Below are the code and all the weights of a small trained network. Each question names an input and a target symbol and asks about switching units off, where a switched-off unit gives its printed mean instead of its output.

import numpy as np


def w(rows, s, z=0):
    codes = np.array(rows[::2]) - 128.0
    scale = np.full(codes.shape[1], s)
    scale[-1] = z or s
    return codes * scale


def f(y):
    return np.maximum(y, 0)


def softmax(a):
    e = np.exp(a - a.max(-1, keepdims=True))
    return e / e.sum(-1, keepdims=True)


def log_softmax(a):
    a = a - a.max(-1, keepdims=True)
    return a - np.log(np.exp(a).sum(-1, keepdims=True))


def net(x, mask):
    ids = ['δζηθπτφ'.index(c) for c in x.split()]
    T = len(ids)
    res = E[ids] + P[:T]
    u = 0
    for l in range(2):
        r = res
        for j in range(2):
            rows = slice(2 * j, 2 * j + 2)
            q, k, v = (r @ M[l][rows].T for M in (Q, K, V))
            z = softmax(np.where(np.tri(T) > 0, q @ k.T / 2**0.5, -1e9)) @ v
            o = O[l][rows]
            res = res + np.where(mask[u + j], z, o[:, -1]) @ o[:, :-1]
        u += 2
        y = f(res @ A[l][:, :-1].T + A[l][:, -1])
        res = res + np.where(mask[u : u + 8], y, B[l][:, -1]) @ B[l][:, :-1]
        u += 8
    return log_softmax(res[-1] @ U[:, :-1].T + U[:, -1])


Q, K, V, O, A, B = {}, {}, {}, {}, {}, {}
E = w([
[73,114,165],'δ',
[129,115,102],'ζ',
[10,108,193],'η',
[160,88,102],'θ',
[44,93,112],'π',
[182,70,135],'τ',
[98,80,228],'φ',
],0.014)
P = w([
[157,163,85],'0',
[138,129,105],'1',
[120,103,110],'2',
[113,80,119],'3',
[104,59,125],'4',
[99,39,128],'5',
[91,22,136],'6',
[86,6,142],'7',
],0.011)
Q[0] = w([
[217,176,150],'0.h0',
[110,6,41],'0.h0',
[58,79,124],'0.h1',
[85,191,82],'0.h1',
],0.024)
K[0] = w([
[118,217,175],'0.h0',
[80,17,132],'0.h0',
[150,4,158],'0.h1',
[184,200,160],'0.h1',
],0.024)
V[0] = w([
[192,111,113],'0.h0',
[135,138,37],'0.h0',
[175,62,75],'0.h1',
[207,103,255],'0.h1',
],0.016)
O[0] = w([
[92,178,169,58],'0.h0',
[56,91,110,68],'0.h0',
[70,150,37,253],'0.h1',
[157,254,189,210],'0.h1',
],0.012,0.0039)
A[0] = w([
[151,248,69,81],'0.n0',
[177,195,58,59],'0.n1',
[203,134,50,6],'0.n2',
[122,176,102,53],'0.n3',
[92,229,84,73],'0.n4',
[151,159,148,3],'0.n5',
[98,103,164,13],'0.n6',
[106,169,105,63],'0.n7',
],0.012,0.0047)
B[0] = w([
[72,6,191,253],'0.n0',
[117,40,169,171],'0.n1',
[243,163,128,171],'0.n2',
[192,129,93,156],'0.n3',
[181,191,45,246],'0.n4',
[145,230,59,184],'0.n5',
[111,88,69,162],'0.n6',
[159,173,113,166],'0.n7',
],0.014,0.0045)
Q[1] = w([
[58,130,5],'1.h0',
[195,158,245],'1.h0',
[89,156,145],'1.h1',
[106,39,110],'1.h1',
],0.024)
K[1] = w([
[192,180,108],'1.h0',
[2,81,115],'1.h0',
[133,174,151],'1.h1',
[73,74,124],'1.h1',
],0.027)
V[1] = w([
[202,209,118],'1.h0',
[157,128,67],'1.h0',
[197,76,62],'1.h1',
[112,90,253],'1.h1',
],0.0046)
O[1] = w([
[70,201,59,64],'1.h0',
[118,227,124,231],'1.h0',
[121,40,3,251],'1.h1',
[172,111,228,65],'1.h1',
],0.0036,0.0024)
A[1] = w([
[253,152,167,2],'1.n0',
[208,113,66,46],'1.n1',
[32,176,192,160],'1.n2',
[110,140,133,27],'1.n3',
[231,119,173,134],'1.n4',
[254,176,116,139],'1.n5',
[111,228,181,170],'1.n6',
[137,228,148,8],'1.n7',
],0.0094,0.0075)
B[1] = w([
[148,126,1,214],'1.n0',
[203,127,162,210],'1.n1',
[101,185,172,214],'1.n2',
[188,248,146,128],'1.n3',
[103,117,211,254],'1.n4',
[58,185,171,235],'1.n5',
[225,112,74,242],'1.n6',
[67,43,160,184],'1.n7',
],0.021,0.0071)
U = w([
[33,137,138,176],'δ',
[134,196,31,185],'ζ',
[50,22,89,127],'η',
[94,23,240,58],'θ',
[172,114,105,158],'π',
[213,207,187,189],'τ',
[253,49,112,2],'φ',
],0.0052,0.0063)

Each question gives the input, a string of symbols that net reads in full, and the target symbol t.
The units are the heads (2 rows each of Q, K, V and O) and the neurons (one row each of A and B). Each row of codes is followed by its name. A weight is (code - 128) times the scale printed after its matrix; where a second scale follows, it is the last column's (O, A, B and U).
mask holds one flag per unit, layer by layer, with each layer's heads first. A switched-off unit (its flag False) gives its mean, the last column of its rows in O or B, instead of its output. The means were averaged over made-up inputs and are rounded, as every weight is.
A unit's drop is (log p(t) with every unit on - log p(t) with that unit switched off) / (log p(t) with every unit on - log p(t) with every unit switched off).
The circuit of an input: a set's keep is (log p(t) with only the set's units on - log p(t) with every unit switched off) / (log p(t) with every unit on - log p(t) with every unit switched off). Starting from the 12 units with the biggest drops (on a tie, the unit counted first), units are removed one at a time, each time the one whose removal leaves the highest keep (on an exact tie, the one counted first), for as long as the keep stays at least 0.8.
circuit, biggest first: the units of the circuit, biggest drop first
k most important neurons: the k neurons with the biggest drops, biggest first
k most important neurons of layer l: the k neurons of layer l with the biggest drops, biggest first
input η δ ζ η, target θ: 4 most important neurons : 1.n0, 0.n4, 1.n6, 0.n5
input φ τ δ η η η φ θ, target θ: 4 most important neurons : 0.n0, 1.n4, 0.n1, 1.n6
input τ θ η θ ζ η τ δ, target ζ: circuit, biggest first : 0.n4, 0.h1
input η η φ θ η η ζ, target τ: 2 most important neurons of layer 1 : 1.n5, 1.n1
input η π θ φ ζ, target θ: circuit, biggest first : 0.n0, 0.n1, 0.h1, 0.h0
input ζ φ π, target τ: 2 most important neurons of layer 1 : 1.n6, 1.n2
input η θ π φ η π ζ, target φ: circuit, biggest first : 0.h0, 1.n5
input η ζ η π τ, target φ: 3 most important neurons : 1.n1, 1.n5, 0.n2
input θ ζ π π θ, target φ: 2 most important neurons : 1.n1, 0.n2
input φ η η, target τ: 4 most important neurons : 1.n6, 0.n4, 1.n4, 1.n5
input π τ τ η θ θ, target ζ: 3 most important neurons : 1.n4, 0.n0, 1.n7
input δ π θ φ η θ, target τ: 2 most important neurons : 1.n5, 0.n2
input π η η τ η θ θ θ, target ζ: most important neuron of layer 0 : 0.n0
input ζ π η, target η: circuit, biggest first : 0.h1, 0.h0, 0.n6, 1.h1
input δ θ δ, target δ: circuit, biggest first : 1.n6, 1.n1
input ζ φ η δ φ τ, target θ: circuit, biggest first : 0.n0, 0.h1, 0.n1, 0.h0
input τ η θ η η τ, target τ: circuit, biggest first : 0.h0, 1.n5, 0.n2
input φ φ ζ η τ π τ, target φ: circuit, biggest first : 0.h1, 1.n1, 0.n2, 0.h0
input η η η π φ θ η, target τ: circuit, biggest first : 0.h1, 1.n2
input ζ η φ, target τ: 2 most important neurons : 1.n6, 1.n4
input π φ ζ ζ θ τ θ ζ, target ζ: 2 most important neurons : 0.n4, 1.n4
input φ φ η τ, target τ: circuit, biggest first : 1.n5, 0.h0, 0.n2
input φ η η δ φ δ θ ζ, target ζ: 2 most important neurons : 1.n4, 1.n7
input ζ π θ π τ φ τ, target θ: circuit, biggest first : 0.n0, 0.h0, 0.h1, 0.n1
